Each row has a class, written after it.
[ 25 -35  37 -48 -73  -1  16   0   0 -26 -56 -36 -39  -8 -75 -44 -29  11
 -66 -13  47 -39  25  -2 -42  -6  78  32 -30 -17 -31 -22 -13 -29 -11  15
  62 -37  54 -13 -37  28 -60]
q745
[-10  -8 -14  10 -23  -3  -1  27 -24  18 -21  22   6   9  37  -5 -43 -19
   4  -3   2 -38  36  14  23 -37 -38   6   7  26 -25 -40   7 -47 -27  -8
 -10 -10 -19  19  37   7 -24]
q842
[ 22  19  -4  44  36 -20  22  38  -2 -13  -5  15  -5  50   7  10 -32  -3
   7  -1 -29   8  -9   0  15 -25 -16 -14  -3  16 -25 -10   2  -7  20  -9
   7   7  -5  -2   8  12 -40]
q418
[ 40  16  20  79  62 -63  31  54 -13   1 -10  16   3  58 -22  11 -64 -18
  -9 -24 -54   9  -1   2   6 -41 -22  16 -17  28 -38  -5   7   7 -26   7
  19   3 -26   7  39   0 -82]
q302
[ -6  12   0 -32 -49  34 -45 -41 -20   8 -10 -23 -12  -6  13   5  -5 -13
  -7 -37  22 -43  27  -6 -15  36  -3  20 -22  16   7  10  -6 -24 -54  13
 -25 -19 -45  46  53 -12  30]
q469
[ -4  14   7  10 -18   2 -64   7 -39  -9 -72 -25  -5  78  35  -1 -68   1
   4 -74  -8 -31  68   2   8  41 -39 -15 -23  24 -61  12  23 -19 -17 -24
 -10  -2 -27  32  53  -2 -44]
q245
[ -8  30 -30 -16  -6  34  12  -3   3  17  48  19  -7 -36  25  13  36 -17
   5  38  16  -1 -19  -1   2 -12 -15   9  16   8  44 -24 -19 -37 -34  30
 -23 -10 -27  14  26  10  66]
q745
[  1 -13  13  -1 -24  -8 -15   7  -4 -13 -29 -12 -11  30   6 -12 -26  10
 -11 -15   5 -18  22  -3  -1   7   8 -10 -11  -5 -18   2   7   1   6 -20
  10  -2  16  -2  -6   3 -25]
q418
[  4 -30  31  -6 -38 -15   2  -9 -22   2  -8  22  11  -3  -5 -14  -6   9
  -8  -9  28 -25  35   3  10   1  21  19  -2 -20 -20   8  -6  21  -8   4
   6  -3  28  14   3 -13 -25]
q745
[-15 -11   6  17 -34  -7 -52 -12 -40   1 -48   8  22  40  49  -1 -50   0
  20 -51  -2 -37  57  12  26  31 -39 -14 -12  10 -42  13  15   4  -5 -33
 -16  15  -5  32  49 -25 -36]
q302
[-28  25 -36  -5  -5  31 -19 -16  -4  13  36  36  14 -22  60  20  26   2
  36  28  -4   9  -9   3  35   9 -51 -14  20   9  26   2  -6  -5  11 -16
 -33  16 -18  29  32 -17  55]
q469
[-11  12 -30 -18 -17  34 -11 -22   3  -8 -16  -6 -10 -22  15  -4  22   1
   3  20  24  -9  -7   2  -6  -1   9 -17   5   5  13 -14 -19 -42  31 -16
  -2 -11  19  -9  -8  13  28]
q302
[ 28 -30  56  39  -5 -56  10  14 -26  -5 -24  16   8  46 -25  -6 -54   1
 -14 -49 -17 -22  38   4  10 -11   9  23 -24  -3 -53  21  10  39 -15  -2
  23  10  17  21  12 -12 -85]
q418
[ 24  40  -5  50  51 -31  40  45  -2  16  32  21   4  26   4  23 -30 -25
   6   9 -41  15 -25  -2  14 -39 -31  13   4  30  -4 -14   1 -13 -34  19
  -8   0 -35  12  42   3 -18]
q937
[ 12  15 -26  -3   4  -9  65  54  26  24  50  17 -27 -41 -18  -8   2 -21
 -34  84   1   6 -39   1 -17 -71   2  32  13   8  55 -73 -16 -66 -65  41
   3 -28 -27 -21  -8  22  39]
q745
[ 31 -18  42  12 -18 -41  27  20  -6  16   2 -14 -18   3 -62  -9 -35 -15
 -48 -21  -7 -19  18  -4 -37 -14  33  51 -32   3  -8  -9   3   3 -71  34
  27 -25 -16   3  13  -3 -32]
q327
[ 28  37  -3  18  22 -11   3  24   2 -13 -10 -26 -28  38 -21   8 -28 -17
 -21 -14 -23   2 -12 -15 -31   6   1  17 -21  24  -5  -8  -3 -17 -28  15
  14 -18 -31  -1  19  18 -14]
q550
[ -3 -44  24  20 -34 -38  15  30 -27  16 -25  27  16   4  -4 -23 -48   2
 -10 -12  -4 -34  40  13  18 -35  -4  21  -5  -3 -45 -23   2   2 -17  -9
   9  -7  24  13  10  -5 -57]
q876
[-11 -27   6  18 -21 -21  19  28 -24  26  17  43  28 -17  21  -6 -13   0
  12  16  -1 -17  26  18  35 -39 -28  22  12  -2 -17 -18   1   4 -14   0
 -15   8   8  15  19 -10 -15]
q876
[ -7  11  15  -9 -18  -1 -21 -22  -5   4  26   2  15 -10  15  13  17   4
  13  -5  -5   1  -7  -2  -3  43 -15   5  -2 -13  14  27   4  51 -19   0
 -20  16  -3  21  16 -23  36]
q550
[ 22  -5   0  44  11 -38  35  45 -19  14 -17  24   0  17  -9  -5 -58 -28
 -19   0 -15 -21  17  11   8 -65 -10  25  -7  29 -26 -40  -5 -45 -28  12
  13 -13 -13   4  30   9 -62]
q302
[ -5  23 -14  10  15   2  29   2  -8  17  57  45  22 -29  24  21  28 -11
  21  40  -5  13 -24  10  27 -23 -26  17  22   5  17  -7 -16  14  12  17
 -21  19  -2  17  11  -2  30]
q550
[ 13  -7  48 -17 -27 -30 -12 -33  19 -11  29 -20  -3 -12 -33  -1  41  29
  -7   1   3  26 -21 -19 -28  67  34  16 -18 -43  30  67   5  99 -25   5
  17   5  30  -9 -23 -29  29]
q745
[ 11  14   7   7  -7   5 -15   8 -18 -14 -28  -6 -11  37   6  -1 -26  -4
  -6 -32   1 -17  19  -8  -5  17   0  -3 -13  12 -28   0  -2 -15 -10  -1
   9 -13  -7  15  30  15 -31]
q745
[-28   1 -19 -50 -74  43 -22 -37 -14  32  30  11  -1 -53  45   2  26 -15
   8  22  46 -38  19  14  12  12 -18  13   5  -3  38 -17 -13 -27 -46   9
 -42  -5 -14  37  28  -8  82]
q418
[  5  -1  10   6 -13 -15   3  13  -4   6   2  -1  -4   4   3  -4 -19  -3
  -7  -1  -1 -16   8   1  -2 -16 -10  14  -5   7  -4 -15   9  -6 -37   0
   1 -11 -21  10  20  -3  -6]
q842
[ 29 -20  36  37  17 -46  -7  21   0 -26 -56 -12  -7  55 -32 -19 -42  22
 -15 -29 -31   7  22 -10  -8   5  21 -10 -19  -6 -55  24  13  38  34 -36
  43   3  45 -23 -21  -2 -87]
q302
[ 28  18   8  72  59 -48  38  54 -14  13  32  46  17  37   5  24 -50 -22
   3  -8 -61  12 -12   1  30 -53 -45  20   4  33 -22 -11   4   1 -29  19
  -2  12 -43  32  58  -9 -57]
q469
[  3 -28  25 -27 -59   7 -49 -39 -28 -12 -74 -40 -11  15 -19 -22 -30   3
 -25 -58  39 -47  56   3 -22  34  33   6 -30  -5 -38  18   0  -6  -3 -17
  18 -21  25  14   2  -6 -37]
q302
[ 22  -9  -4   7 -16  -8  50  40   4  10 -11  -2 -33 -10 -38 -18 -31 -15
 -47  29  13 -21  10   4 -27 -57  29  30  -7  17  -1 -59 -13 -67 -21  20
  27 -35  -3 -24  -5  30 -28]
q327
[  4  20 -22   2  -1   7  22  38   7  -1  -4   3 -16  -2   3  -9  -9   1
 -13  38   1   8  -8   7   1 -35  -8  -6  10  13  -5 -42  -8 -51  12  -7
   4 -16  12 -16 -10  27   3]
q245
[ 17  -2  21  24   9 -24 -27   5  -2 -20 -47 -22  -6  48  -9  -9 -31  12
  -7 -35 -23   3  20  -9 -10  26   3 -13 -21   2 -36  26  13  24  15 -33
  25   0  20  -7   0  -2 -52]
q302
[-19  -4 -19 -41 -70  39 -28 -33 -21   2 -39 -16 -14 -16  25 -12 -12  -9
  -5 -14  51 -54  38   6  -7   5   0   3  -6  16  -5 -27  -6 -62 -17  -7
  -8 -24 -13  19  21  11  15]
q842
[ 27 -27  40  -3 -25 -47  62  15   6  13  20   9 -11 -40 -82 -23   6   8
 -47  36  26   4  -9   9 -16 -58  56  56  -4 -22  -1 -19 -17   5 -17  25
  37 -19  44 -20 -46   5 -21]
q245
[  0  10  -2 -18 -25  11   3 -12   0  -6   5  -4  -8 -15  -4  -2  15   1
  -5  15  23  -6  -6   0 -10   8  13  11   1  -5  11  -6 -11  -4   8   4
   1  -3   9  -3 -10   3  18]
q550
[  33   -5    1   47   40  -46   88   66   13    9   25   33  -19   -2
  -41   -7  -32  -13  -32   52  -23   11  -23    1    3 -103   15   35
   12   20    2  -53  -10  -47   -8   27   31  -15  -10  -20  -11   14
  -55]
q469
[  4   8  -9  -1 -15  12   2  24   7   3  -4 -16 -27   2   0  -7 -10  -5
 -23  13  -2  -9   7  -5 -23  -1   5   1  -8  11   9 -26  -4 -40 -16  -1
   9 -23 -14 -14   8  17  10]
q327
[ -1  28  -6  11  44  -5  10  -8  28 -27  38  17   8  -2  -1  12  66  38
  23  44  -6  79 -44 -11  18  24   5 -32  26 -33  19  49   1  62  88 -32
  15  29  56 -34 -53 -12  35]
q245
[  0  17 -34 -22 -11  36  25   2  15   3  19   4 -27 -27  10  -3  26  -9
 -11  50  31  -6 -14   1  -6 -37  13   5  10  10  36 -42 -20 -67   4  13
  -5 -16  -7 -11 -12  27  44]
q418
[ 11 -23  16  -5 -29 -13  27  15 -11  19   1  12  -9 -17 -27 -16 -25 -10
 -35   9  14 -33  16   9  -6 -47  20  45  -7  10  -4 -33  -9 -30 -35  22
   7 -23  -8  14  11  -2 -29]
q469
[ -26  -27    5  -79 -106   47  -52  -81  -15   13  -18  -36  -11  -45
    0  -11   28    7  -12  -20   71  -52   38    0  -30   59   32   31
  -15  -16   28   19   -4   -4  -35    4  -21  -20    3   31    9  -25
   55]
q469
[ 37  -8  58  37  12 -70   9  15   5   3   2 -19   0  39 -51  -2 -39   8
 -25 -28 -37  13  -4 -16 -17  13  16  22 -26 -12 -23  39  20  75 -43   1
  28   3  10   2   1 -21 -52]
q937
[  9 -11  28  -3 -19 -11 -12 -28 -12   8   9   0   8  -9 -13   7   2   0
  -8 -27   7  -5  12  -2 -12  30  11  19 -15  -9  -1  31  -1  44 -23  10
   1  -2   5  22  17 -20   7]
q327
[  0  -1 -10  15   9   4  -5  16 -13 -24 -59  11  -7  40  25 -11 -28  12
   8 -15   3  -9  25   0  16 -20  -6 -29  12  19 -53 -10   1 -36  71 -40
  25  -8  31 -12  -9  30 -63]
q842
[  8  -4  35  21 -10 -38   4  -2 -30  15  11  25  20   4  -9   5  -7   1
   7 -21   2   1  21  10  24   0  -8  21  -1  -9 -29  28   1  39 -10   6
   0  10  15  25  20 -18 -22]
q245
[ 17 -15  31  32  14 -38  14  14 -13  -9 -23  16   9  29 -13  -6 -30   5
  -2 -27 -11  -2  15   2  11 -20   4   4  -2   4 -45  10   6  22  18 -13
  29  -2  21   5  -1   0 -69]
q842
[  2  25   3  26  20  -7 -18  -5 -14 -14  -2  12  11  35  34  21  -5   1
  30 -29 -18   8   1  -6  20  19 -33 -16   2  14 -17  29  10  19  16 -15
  -4  13 -14  20  36  -5 -15]
q842
[ 21 -18  59  38  19 -53  -3 -14 -10 -23  -7  17  26  36 -20   3   1  32
  15 -39 -22  24   2  -7  16  23  12  -4  -5 -23 -49  67  13 109  47 -27
  28  21  50   4 -13 -21 -65]
q842
[-23  16 -16 -38 -29  39 -20 -58   1  -5  34  10  13 -48  28  12  68  12
  22  27  34   7 -19   1   7  38   2  -5  19 -24  38  24 -21  23  38  -4
 -22  13  28  10 -15 -12  77]
q550
[ 17  26  10  36  28 -30   9  21  -2  12  37  15   7  12  15  22 -14 -16
  10  -6 -40  10 -15  -6   9 -13 -41  15  -4  19   6   7  10  17 -56  16
  -6   3 -50  27  51  -7   3]
q842
[ 16   9  -3  27  13 -31  52  41   8  28  44  26   3 -11 -11   4 -26 -15
 -14  45 -19   3 -23   5   9 -58 -15  28   8  12  13 -38  -3 -14 -48  22
  -8   2 -17   2  15  -2  -5]
q937
[-12  20 -11 -16 -13  27 -26 -44   1  -5  13   2  10 -24  32  12  44   8
  27   8  16   8 -12  -3   5  33  -4 -17   5  -5  19  30 -13  13  26 -10
 -17   8   9   9   8  -8  48]
q302
[ 26  -7  16   0 -18 -24  31   8   6  25  21 -15 -17 -31 -48  -5 -17 -31
 -42   9   2 -27   0   3 -33 -41  23  55 -23  10  25 -32 -10 -32 -94  48
  10 -27 -35  13  20  -4   3]
q302
[-33   9 -41 -64 -63  76 -21 -62  16   4  33 -15 -11 -81  25  -3  95  13
  14  52  60  -3 -20  -8  -8  23  23  -6  16 -20  57  -3 -33 -31  27   3
 -17 -16  16  -2 -24  14 114]
q876
[ 34   2  12  23   5 -37  46  52   9  12  -8 -28 -34  17 -54 -13 -61 -30
 -60   1  -9 -25   1  -7 -36 -63  26  40 -18  23  -1 -51  -2 -64 -80  41
  23 -42 -35 -11  12  17 -43]
q937
[-29 -26   2 -39 -60  32 -57 -43 -24 -22 -71 -23  -4   7  20 -24   3  29
   8 -41  43 -42  56  -1   0  41  21 -20 -10 -14 -39  20  -6 -11  52 -40
   9 -13  42   5 -11   8 -13]
q876
[ 31  -2  14  43  29 -43  67  57   7   5  21  27 -10  14 -27  -4 -28 -13
 -23  28 -20   7 -14   5   8 -72  10  22   1   9  -6 -34  -5 -19 -10  18
  23  -5  -1 -13  -8  14 -46]
q418
[-25   0 -10 -44 -57  55 -64 -51 -24 -12 -46 -21  -3  12  42  -5   7   8
  11 -43  47 -37  44   6   7  55   0 -27  -9  -3 -17  21  -4 -12  30 -28
 -17  -6  19  26   9   1  24]
q418
[-35  -3 -10 -21 -44  40 -62 -35 -29  -6 -38   6  18   9  70   0   1  11
  35 -33  24 -31  43  10  29  42 -39 -34   8   2 -28  19   6   3  34 -45
 -19   7  13  31  29  -7   6]
q842
[ -8   4  -1 -34 -46  11  -5 -10   0  23  24 -17 -10 -39  -6  -3  13  -3
 -16  14  21 -16  -1   3 -18   2  -2  33 -10  -4  30 -14  -4 -13 -60  23
 -12 -22 -26  19  17  -1  55]
q876
[  5   7 -12 -43 -37  26  10 -23  12  -9  -2 -24 -28 -40 -33 -17  28   0
 -34  33  39 -10 -16  -3 -35  -2  41  20  -4  -9  28 -24 -25 -30   7  12
  14 -28  23 -17 -36  20  34]
q550
[  5  39 -29  45  63   4   3  22  -1 -18   2  30   7  43  40  23  -6   5
  30   3 -41  32 -16 -10  35 -10 -43 -31  18  25 -15  11   0  -8  60 -25
  -4  18  -7   7  21   7 -24]
q469
[ 19  -9  25 -20 -22 -18  35  -7  38  -7  30 -21 -27 -46 -57 -16  44  17
 -30  49  17  19 -41 -12 -36 -14  51  23  -2 -27  40   3  -7  20  -7   8
  39 -18  28 -36 -54   5  24]
q842
[  4  26   2  11  20 -15  15  11  16   4  52  21  10 -17  10  13  40  15
  17  45 -13  46 -39  -1  13   0 -16  -1  17 -12  22  20  -4  36  13   1
 -12  17  11  -9  -9  -8  42]
q245
[  6   3  -2  30  16 -19  11  28   1   6  -2  18   5  11  12   0 -14  -2
   6  17 -25   9  -1   2  11 -23 -20  -3   3   8  -9  -7   5   0   4 -16
   5   9   3  -8   9  -1 -20]
q302
[-20   3 -14 -51 -52  38 -15 -49   3  -6   0 -11 -10 -44   3 -10  55  19
  -2  30  59   2   1   2  -5  19  30  -5  11 -21  21   7 -19 -14  41  -8
  -2 -11  40 -11 -35   5  58]
q245
[ 36  36  20  77  82 -43  16  49  -3 -34  -7  15   5  84  -1  19 -35   7
  13 -36 -66  38 -15 -19  12  10 -24 -21  -8  10 -40  33  11  41  18  -8
  23  14  -3   3  27   6 -73]
q745
[  8 -31  45 -34 -50 -13 -29 -59   2 -12 -28 -40  -7 -14 -45 -16  21  21
 -21 -29  41 -10  14  -6 -38  50  59  22 -23 -31   0  49  -3  55   4  -6
  23 -10  48  -7 -29 -18  -9]
q302
[-30   5 -32 -71 -74  66 -19 -53  -3  23  25   3  -9 -76  29  -3  44  -7
  -3  37  58 -38   2   9  -6   2   3  22   8   5  49 -27 -28 -53 -24  17
 -36 -25 -16  30  18   0  87]
q469
[ 29  26   6  55  51 -50  67  56  -4  23  51  42  10   4 -20  17 -21 -21
  -9  33 -37  25 -25  12  16 -69 -26  34   5  19  -1 -29  -3  -7 -40  35
  -3   1 -26   9  28   5 -17]
q245
[-19  -6 -20 -28 -41  20   8  -3   5  14  16   4  -7 -47   9 -12  26   8
  -3  42  20 -10  -5   4  -1 -18   0  11   8  -8  25 -26 -12 -27  -6   1
  -4 -12   6  -5  -9  10  47]
q876
[ 16  10  21  10  11 -14 -13  10  11 -25 -19 -22 -12  34 -14  -6   3  28
  -4  -7 -15  30  -3 -14 -11  26  12 -14  -8 -11 -23  31   8  32  31 -22
  23   2  27 -19 -22   6 -19]
q245
[ 43  25  16  44  51 -48  48  45  15  -1  34   8 -13  15 -43   8  -7  -5
 -18  24 -37  40 -35  -7  -7 -42   5  24  -3   8  -3  -5  -7   9 -16  26
  21  -4  -6 -14  -4  11 -23]
q245
[ 20   9   6  -1   8 -10  21  36  26 -20  -7 -13 -35  12 -28 -19   7  19
 -26  35  -8  22 -20 -19 -25  -5  33  -7  -1 -11   4  -8  -5  -4  12  -7
  33 -20  29 -43 -35  27 -11]
q745
[-18   7 -28  -8 -20  32 -18  10 -15  10 -11  10  -1   2  48   2 -21  -9
   3   3   5 -25  25  12  10   2 -31 -15   6  20  -7 -33  -2 -46   0 -13
 -21  -7 -11  15  33   9  13]
q327
[-17  -2 -11 -11 -23  10  -5 -10  -2  13   7  22  12 -30  30  -4  19   6
  15  29  13  -2   3   8  14  -4 -12  -6  13  -5  12  -4  -7  -5  13 -16
 -12   7  17   0   0  -9  26]
q302
[ 14 -21  17  -2 -13 -20  42  14   9   3  22  20  -8 -30 -41 -15  20   3
 -29  38  17   2  -9   2  -3 -36  36  30   5 -22  13 -14 -20   6  -3  15
  28 -13  42 -17 -34   4 -10]
q745
[ 13   1   9  20  11 -12  -1  15 -11 -15 -16   8  -3  32  -2   0 -18   2
  -3 -16  -8  -3  11  -7   3   2   0  -3  -3   0 -26   6  -3   7   6  -4
  15  -3  14   3  11   7 -37]
q745
[  0  18 -15 -19  -6  13  17  -1  23   3  55   8 -11 -38   2   7  51   8
   1  60  10  24 -36  -9  -6   4   5   6  12 -20  54  -2 -11   7 -19  14
  -4   1  -1 -12 -10  -2  69]
q745
[  0  -4  -2   5  -1 -13  18  18  13  -3  17   5  -3 -14  -8  -6  15  16
  -2  29 -11  16 -17  -4   4 -19   3   1   6 -11   3  -5  -6   9  16  -9
  14  -4  25 -15 -18  10   6]
q876
[ 19  -1  29  39  23 -42  30  15  -7  -9  16  35  22  11 -14   4   2  18
  12   5 -16  26  -4   7  27 -17  -1   4  10 -14 -30  24  -3  46  40  -8
  13  18  42  -1 -14 -12 -38]
q245
[ 25  -1   7   0 -13 -12  25  28   0   9 -19 -18 -38   4 -46 -15 -43 -18
 -50  -1   3 -26   7  -5 -28 -47  25  38 -19  27  -7 -41  -7 -60 -49  27
  25 -38 -27   5  12  20 -36]
q469
[ 42 -24  55  33  -4 -69  21  26   0  14  -8 -17  -5  16 -66 -13 -50  -9
 -44 -23 -29 -10   9  -1 -31 -18  23  46 -37  -3 -20   3  13  34 -77  21
  33 -14  -8   4   8 -16 -54]
q302
[ 20   1  31  13  -2 -20  -5   0 -12   0  -6 -12  -4  22 -23   4 -22  -1
 -14 -35 -13  -9  16  -7 -22  26  13  11 -24   2 -18  19   7  25 -26   6
   7  -6  -9  13  24  -6 -23]
q327
